How the items are linked:
fc: χ>bq, ζ>bl
zr: χ>sg, ζ>pb
rl: χ>hp, ζ>dr
pf: χ>bs, ζ>mf
bc: χ>pf, ζ>rr
mf: χ>rr, ζ>pf
dr: χ>jz, ζ>rl
ll: χ>zm, ζ>jr
fs: χ>cg, ζ>sj
fh: χ>fc, ζ>jj
cp: χ>rt, ζ>bf
sg: χ>jr, ζ>zm
cm: χ>ll, ζ>dh
pq: χ>mf, ζ>bs
dg: χ>gb, ζ>nj
pj: χ>ch, ζ>jc
sn: χ>zq, ζ>bb
cg: χ>hb, ζ>gg
hb: χ>bb, ζ>zq
sj: χ>cm, ζ>fs
nt: χ>bl, ζ>bq
jg: χ>dg, ζ>nq
bl: χ>jj, ζ>fc
bg: χ>cp, ζ>ld
jj: χ>gq, ζ>fh
gg: χ>sj, ζ>cg
jr: χ>dh, ζ>ll
pb: χ>pj, ζ>zr
rr: χ>dc, ζ>bc
dc: χ>jc, ζ>ch
zq: χ>gg, ζ>hb
gq: χ>rl, ζ>jz
bf: χ>ld, ζ>cp
rt: χ>nj, ζ>gb
jz: χ>fh, ζ>gq
bs: χ>fr, ζ>pq
gb: χ>bf, ζ>rt
nq: χ>nt, ζ>jg
jl: χ>pq, ζ>fr
zm: χ>pb, ζ>sg
jc: χ>zr, ζ>pj
lq: χ>dr, ζ>hp
fr: χ>lq, ζ>jl
bq: χ>jg, ζ>nt
ld: χ>sn, ζ>bg
dh: χ>fs, ζ>cm
bb: χ>bg, ζ>sn
ch: χ>bc, ζ>dc
nj: χ>nq, ζ>dg
hp: χ>jl, ζ>lq

The rows follow the links: the fewer symbols apart two items are, the more alike their rows tend to be.

Some items and rows for them; each showing differs a little:
gg	[-44  40   4   3 -38 -49 -13  18  21  11   8  30  13   7 -34 -69   2 -15 -31   2  39   8 -21   5  -4  45 -49  22  21 -12   7  36  47  45  -9 -36 -29  54 -15  51  14  50  10  27 -33 -19  40  14  -7 -32  13 -87 -28  46  42]
fs	[ 27  16  13 -78  -6   4 -36  -3  16 -15  -8  27  15  49 -61 -35 -59 -25 -46 -27  31  24  -6  14 -23  13 -60   9 -57 -38 -42   3  -9 -16  10   8  44  19 -18  40  19  15  61  35 -32  21 -19 -24 -14 -44  -5 -23  -4  77  35]
bf	[-71  -1  15  33  15  15  19   2 -27  67   3 -19  -1 -29  42 -13  15  24  -4   6 -28  -5  28  16   4  12  95 -11   3  42  43  43  54  79 -26 -15 -55 -19  30 -18   2  45 -72  -2  -7 -26   2  11   8   1   4 -52 -33  21 -19]
bl	[-27 -42 -11  22  22  43  87  -7 -38  73  -3 -19  -6  -8   4  -8  24   6   6   2   6 -10  25  71  -3 -61  74 -19 -59  35  48  49  29  23  -6 -13  -9 -33  25 -39 -35 -26 -42 -19 -27  -5 -11   1   4  20  -7  53   2 -22  -5]
pq	[-44  14   7  82 -24 -78 -22  23  20  11  20   3   0 -35  16  -6  52   1  21  38  -7 -12 -10 -50   7  48 -36  19  82   8   0 -26  22  31  -7 -38 -65  49 -17  16   4  21 -15   0  11 -34  50  16  19   8  29 -41 -17 -45  21]
pj	[  57   11   10  -66   -7   35  -27    3   11 -116   -1    3  -31   -7   15   22   -5  -15   13  -47  -33   -6  -32  -47   35    3    0    3   18  -36  -20  -21  -34  -15  -12   39   19   -2   -2    2  -20   13   40  -17   42   57  -54  -36  -19   22   11  -36   17   19  -48]
bb	[ 71  19 -27 -41 -29  -8 -34   4  24 -63   1  22  10  33 -29  15 -42  -9 -14   1  16  11 -13 -13  -1 -11 -65  -1 -13 -40 -15 -39 -63 -82  26  28  68  13 -10   7  39 -33  43  28  -6  20  12  13 -19 -13  -8  56  37 -26  15]
bq	[-12 -10 -31  86  -2 -14   0   4  -6  27   8 -10  -4 -27  60  51  29  41  33  43 -38   3  18 -22   2  -9  38 -27  38  30  20 -54 -23 -19  10   5 -17 -28  16 -39  32 -37 -59 -14  21 -22  29  32  18  13  -5  65  15 -99 -24]
ch	[ 57  -8  22 -84  31  56  -4 -15  -2 -88 -12  -9 -24  10   7  25 -15 -21  16 -48 -22   2 -16 -18  23 -15  11   5 -19 -21 -26  -5 -28 -17 -17  41  33 -32   2  -7 -34   6  33 -24  39  68 -74 -56 -19  23   0  -9  13  27 -58]
bg	[ 78   5 -38 -27 -24   5 -24  -1  11 -75  -4  13  -3  25  -5  29 -36  14   9   7   6   9 -11 -22  11 -22 -46 -15  -5 -29  -2 -42 -73 -87  23  33  61   7 -12  -8  30 -44  29  19  16  33   0  14 -14  -6 -11  68  37 -45  -6]
rt	[ 60 -16 -41 -13   1  37  10 -11 -11 -47   0 -15  -4  -4  41  44 -12  28  20  -8 -21  -4  -1 -11  15 -51  21 -31 -10  -4  28 -27 -62 -66   4  42  54 -32  20 -54  14 -38 -13 -16  34  46 -16  16 -12  25 -10  78  37 -62 -40]

Each walk starts at a row. The symbols on each line, taken left to right, move it on to the next item.
Answer with the item's row; about right is enough.
start [-61  23  12  14 -22 -29   5  12   6  45   3  12   7  -7 -25 -62  -9 -17 -38  13  26   4  -1  17  -2  37 -12  19   8  -7  12  54  61  66 -23 -41 -41  40  -3  55   4  61 -12  25 -32 -28  34  -2   2 -28   0 -88 -42  59  39]
χ ζ ζ χ χ [ -3  45  -2   0 -49 -59 -36  29  35 -68  10  31   1   9 -24 -33  -5 -16 -17   0  29  -2 -46 -39  24  47 -83  13  56 -44  -7  -3   0   5  -2 -12 -10  57 -25  58  18  40  21  23   7   0  36   9 -19 -16  12 -72 -17  27  33]
χ ζ χ ζ ζ ζ χ χ [  43   33    6  -37  -44  -21  -39   16   35 -115    1   32   -8    0   -4    2    5  -10   12  -19    5  -10  -51  -65   39   38  -64   16   64  -43  -19  -29  -28  -13   -1   20   -2   39  -19   25    7   23   34    9   44   34    4  -12  -19    8   14  -59   -1    7  -14]
start [-76  13  14  23  -8  -9  16   9 -11  62   1   0  15  -9 -10 -57   6 -15 -29  -1  13  -3   8  33  -3  30  24   2  -4  10  22  68  74  80 -22 -37 -47  22   8  29  -2  55 -32  12 -37 -30  19   3  -4 -25  -1 -73 -45  51  18]
ζ ζ χ χ χ χ χ [ 23  38  -8 -19 -48 -47 -38  27  37 -95   6  33  -4   2 -18  -9   5 -14  -2  -4  17   0 -46 -53  34  41 -79  22  63 -51 -12 -21 -19  -6   1   2   0  53 -21  43  16  36  30  24  24  26  17  -4 -15  -4  19 -63 -10  11  10]
ζ χ χ χ χ ζ ζ [ 57  23 -18 -54 -20  -6 -29  -8  21 -38  -1  12  10  46 -45  -8 -59 -18 -31 -11  29  11 -11  -1 -12  -7 -81  -1 -27 -41 -26 -35 -56 -73  28  15  72  21 -25  25  38 -25  55  34 -22  23  10  -5 -11 -31 -10  32  28  16  32]
start [-37  13   8  71 -23 -62 -31  27  26 -10  13  14  -5 -42  33  11  43  11  32  25 -14  -6 -11 -64  19  57 -19  10  97  -4  -4 -42  17  29 -10 -28 -59  35 -11  18   5  24 -22 -19  35 -29  34   8  20  14  21 -62 -15 -31   0]
ζ ζ χ ζ ζ χ ζ χ [ 59 -30  21 -92  41  67   4 -26  -6 -51  -8 -16 -24   9 -11  26 -17 -18   4 -51 -17   3  -8   7   2 -30  24  -2 -48  -8 -32  11 -27 -18  -5  43  45 -34   5 -22 -43  -6  44 -18  19  50 -84 -55 -18  12  -9  11  14  51 -31]
ζ χ χ χ ζ [  55   14    6  -47  -25    3  -38    9   26 -123    0   10  -25   -8   13   26   -6   -6   18  -34  -10  -10  -43  -61   46   26  -39   12   43  -38  -19  -28  -44  -23  -10   33   18   18  -11   10   -8   19   39   -4   45   42  -28  -19  -16   12    7  -54    7   15  -37]
start [-63 -10  -4  60  20  17  12  -2 -32  60  -1 -25   4 -42  56  18  18  31  20  16 -31 -10  17   0  11  10  95 -28  19  37  38  14  40  72 -23  -1 -41 -32  36 -32   3  25 -80 -17  13 -28   6  17  18   6 -14 -27 -27 -19 -47]
ζ χ χ ζ ζ ζ χ ζ ζ [-38 -21 -15  71  15   9   9   3 -33  42   2 -24   6 -50  77  38  26  43  24  26 -36  -7  28  -9  20   6  84 -28  33  44  32   2  21  37 -17   2 -42 -35  29 -38  10   1 -79 -16  29 -29  16  20  19  17  -4  -7  -5 -46 -52]
χ ζ χ ζ ζ χ [ 17 -33 -25  -4  22  63  57 -18 -30   9 -14 -19 -17  -5  24  28  12  24  24  -6 -23 -11  13  33  14 -69  80 -18 -38  21  44  19 -23 -19   4  24  17 -55  29 -59  -9 -34 -37 -27  12  20 -28   9 -10  26 -10  80  18 -46 -46]
start [-59   5  -5  92 -16 -58  27  17  -4  79   8   2   8   1 -25 -35  45 -12   9  46  27  -8   2  17 -20  12 -34  19  25  25  17  16  41  24   7 -63 -50  34 -19  22  -6  -2 -29   1 -28 -53  64  33  14   6   8   5  -6 -27  56]
ζ χ χ χ χ χ ζ ζ ζ [ -8 -47 -14   9  36  57  73 -14 -42  44  -6 -31  -8 -15  21   4  16  14  15  -2 -11 -19  24  45  -5 -66  80 -17 -53  31  52  47   9   4   0  -1  11 -55  28 -56 -25 -27 -41 -31  -2   8 -22   0  -4  23 -13  72   9 -29 -20]
χ χ χ χ χ ζ χ [ 28 -12 -14   9  14  -3  20 -17  -1  50   3   1  12  45 -45  11 -17  -3  -5  25  29   7  22  44 -49 -52 -35  -3 -50  12 -23 -33 -30 -66  39  -6  43  -9 -19 -11  -1 -69  36   6 -45 -14  21  -2  13  -3  -5 118  40 -31  53]
start [ 22 -17 -25  63 -15 -29  11   1   4  34   5  -5   9   7   6  31  14  16  25  47  -2   5  23  -4 -26 -36 -28 -19   4  16   0 -64 -41 -61  33   3  19  -2  -5 -34  20 -60  -8  -2 -11 -22  48  31  25  11 -11 110  42 -95  21]
ζ ζ χ ζ χ ζ ζ [-38 -38   3  35  18  21  81  -7 -31  91  -1 -20  -3   6 -20 -24  28  -1  -5   9  18  -4  28  68 -24 -47  48  -2 -54  31  39  59  36  21   7 -39 -18 -30  13 -24 -32 -21 -41 -21 -35 -25  -2  15   2  11  -6  41  -4 -19  27]
ζ ζ ζ χ χ χ [-31 -18 -30  80  19  -3   6   3 -19  31   0 -24  15 -33  76  42  29  54  33  37 -44   3  25 -27  16   1  60 -24  35  28  29 -32   0  12  -1   9 -32 -27  30 -42  25 -13 -71 -14  35 -25  23  37  22  25   2  34   3 -75 -42]
start [ 46 -25  27 -91  41  62  16 -24 -14 -11 -10 -16 -14  17 -19  10 -24 -24 -10 -48   6   7   1  31 -14 -48  29   4 -74   1 -28  25 -19 -27  10  25  44 -38   3 -18 -46 -18  45 -14  -8  40 -68 -40 -13   4  -9  35  16  46 -10]
χ χ χ ζ ζ χ ζ [-69 -18  -5  72 -12 -33  59  13  -2  96  -1  -6   6   1 -32 -33  44   3  -5  42  34 -14  12  47 -24 -14  -5  14  -8  29  27  36  45  38   4 -57 -35  22   3  10  -8 -16 -22  -7 -49 -52  49  26  15  11  12  28 -11 -29  57]
ζ χ χ χ ζ ζ ζ ζ [  -2  -12  -35   71   -2  -29   -3   -3   -3   23   11  -12    4   -4   44   51   15   32   29   45  -11   -1   21  -22   -7  -18    3  -27   21   32   13  -52  -28  -44   24    2    3   -7    7  -36   31  -59  -31   -9   14  -26   39   33   16   23   -2   95   26 -104   -6]
start [-22  18  30  23  12 -17 -42  16   7 -35   7   7  -6 -51  51  11  27  12  19  -9 -44   0 -10 -66  32  61  18   1  89  -5 -22 -27  19  58 -33   8 -51   2   5  10   0  60  -9 -14  43   1 -10 -18   6   8  18 -94 -35  16 -51]
χ ζ χ ζ ζ ζ ζ χ ζ [-32  19  16  52 -10 -44 -40  14  14 -28  12   1  -4 -50  51  18  38   3  29  14 -34  -2 -19 -65  25  65 -14  -1  98   3 -12 -36  17  43 -22 -13 -54  15  -3  13  -3  39 -22 -13  51 -20  12  -2  18  12  29 -77 -29 -13 -27]
χ χ χ χ χ ζ ζ [ -1  28  46 -92  26  31 -32 -12   4  -8 -10   7  13  10 -30 -29 -50 -19 -42 -40  10  19  -6  11 -14  36   1  10 -32 -19 -45  22  17  32 -13  16  -2  -1   3  30  -9  39  44  10 -15  14 -46 -49 -11 -37   1 -85 -25 111  -1]
start [ -12   20   49  -72   25   34  -39   -8    6  -10  -11    1    4   -4   -6  -15  -34  -12  -18  -47  -12   21    1   -3    2   45   24    7   -8  -10  -44   18   28   51  -28   19  -14  -11    4   35  -25   58   20    3   -3    8  -55  -56   -4  -18   -1 -109  -37  104  -26]
ζ ζ χ χ χ χ ζ χ [-20  40  -1   1 -46 -56 -31  21  32 -24   4  30   9   9 -33 -54  -1 -21 -19   8  35   6 -20 -20   8  54 -76  21  45 -29   2  15  29  23 -10 -36  -8  64 -19  54  15  38  18  35 -15 -13  38   8  -3 -25  12 -77 -37  45  39]
χ ζ ζ χ χ χ ζ [ -14   23   44  -46   33   19  -37   -7    1  -27    0   -6   -8  -32   27    3  -12   -9   -4  -35  -27   11   -6  -34   18   63   35   11   18    4  -37    4   31   62  -35   17  -30  -12    8   19  -11   62   11   -8   22   15  -48  -39    4   -6   13 -114  -38   83  -45]
